Below are the code and all the weights of a small trained network. Each question names an input and a class and asks about switching units off, where a switched-off unit gives its printed mean instead of its output.

import numpy as np


def w(rows, s, z=0):
    codes = np.array(rows[::2]) - 128.0
    scale = np.full(codes.shape[1], s)
    scale[-1] = z or s
    return codes * scale


def f(y):
    return np.maximum(y, 0)


def log_softmax(a):
    a = a - a.max(-1, keepdims=True)
    return a - np.log(np.exp(a).sum(-1, keepdims=True))


def net(x, mask):
    res = np.array(x, float).reshape(1, 5) / 4 @ E
    y = f(res @ A[0][:, :-1].T + A[0][:, -1])
    res = res + np.where(mask, y, B[0][:, -1]) @ B[0][:, :-1]
    return log_softmax(res[-1] @ U[:, :-1].T + U[:, -1])


A, B = {}, {}
E = w([
[138,157,188,2,233,74],'x0',
[70,157,137,69,18,65],'x1',
[90,232,185,188,130,181],'x2',
[27,155,104,110,178,95],'x3',
[96,86,135,148,130,33],'x4',
],0.0095)
A[0] = w([
[130,158,121,96,53,84,253],'n1',
[56,107,96,32,169,50,187],'n2',
[205,198,150,113,180,184,161],'n3',
[150,111,93,160,234,219,182],'n4',
[129,93,70,184,144,32,140],'n5',
[122,179,254,118,173,105,80],'n6',
],0.011,0.0047)
B[0] = w([
[89,76,191,153,143,185,211],'n1',
[154,102,176,89,245,95,254],'n2',
[175,45,161,121,112,184,212],'n3',
[118,128,179,183,94,128,224],'n4',
[231,63,206,169,109,135,182],'n5',
[103,182,184,39,196,109,200],'n6',
],0.011,0.014)
U = w([
[172,47,160,194,46,205,186],'0',
[159,168,76,121,103,110,60],'1',
[158,118,176,62,210,92,144],'2',
[165,192,92,120,105,109,57],'3',
[147,182,46,121,111,110,52],'4',
[145,170,124,114,126,153,80],'5',
[2,229,127,199,72,160,253],'6',
[115,114,133,88,71,119,68],'7',
],0.012,0.0064)

Each question gives the input, the list of numbers given to net, and the class t.
The units are the neurons (one row each of A and B). Each row of codes is followed by its name. A weight is (code - 128) times the scale printed after its matrix; where a second scale follows, it is the last column's (A, B and U).
mask holds one flag per neuron, in row order. A switched-off neuron (its flag False) gives its mean, the last column of its row in B, instead of its output. The means were averaged over made-up inputs and are rounded, as every weight is.
A unit's drop is (log p(t) with every unit on - log p(t) with that unit switched off) / (log p(t) with every unit on - log p(t) with every unit switched off).
The circuit of an input: a set's keep is (log p(t) with only the set's units on - log p(t) with every unit switched off) / (log p(t) with every unit on - log p(t) with every unit switched off). Starting from all 6 units, units are removed one at a time, each time the one whose removal leaves the highest keep (on an exact tie, the one counted first), for as long as the keep stays at least 0.8.
circuit, biggest first: the units of the circuit, biggest drop first
top k neurons: the k neurons with the biggest drops, biggest first
drop of u: that unit's drop, to one decimal
input [-3,8,1,0,-3], class 6: circuit, biggest first : [n3, n2]
input [-3,2,-2,3,0], class 0: circuit, biggest first : [n6]
input [0,4,5,-3,-2], class 6: circuit, biggest first : [n2, n5]
input [0,3,4,2,-7], class 0: top 2 neurons : [n2, n3]
input [-6,-3,-4,7,-8], class 6: top 4 neurons : [n3, n5, n2, n1]
input [-4,-2,1,8,-6], class 6: circuit, biggest first : [n5, n2]
input [-5,7,0,5,-4], class 6: top 2 neurons : [n3, n5]
input [3,8,0,-5,-7], class 0: top 2 neurons : [n2, n1]
input [2,-5,2,-1,3], class 0: top 2 neurons : [n2, n4]
input [2,-8,6,-2,-2], class 0: drop of n3 : 0.1
input [-2,-2,-3,1,0], class 0: drop of n6 : 0.2
input [-2,2,1,0,3], class 0: drop of n6 : 0.4
